0.929, 5.139, 3.980, 0.485
0.661, -4.096, 1.428, -0.749
5.311, -3.626, -2.554, -1.156
->
0.929, 5.139
0.661, -4.096

0.911, -2.905, -0.624, 0.188, 0.195
0.720, -1.412, -2.375, -5.209, 1.417
->
0.911, -2.905
0.720, -1.412

-0.027, -0.643, -0.639, -0.770
-0.055, -1.461, -2.453, -2.275
0.148, 0.380, 0.627, -4.540
0.027, -1.715, -1.437, -0.041
->
-0.027, -0.643
-0.055, -1.461

-5.049, 0.272
-2.254, 0.862
5.271, -0.094
-2.164, -5.575
->
-5.049, 0.272
-2.254, 0.862

5.996, 3.729
-2.989, 3.535
6.001, 3.704
-2.019, -2.483
->
5.996, 3.729
-2.989, 3.535

1.203, -1.064, 4.004, -0.808, -2.683
-5.994, -1.064, 2.167, -2.930, -0.507
0.867, -0.918, 0.266, -0.808, -0.507
0.374, -1.064, 2.625, -0.808, -0.507
->
1.203, -1.064
-5.994, -1.064
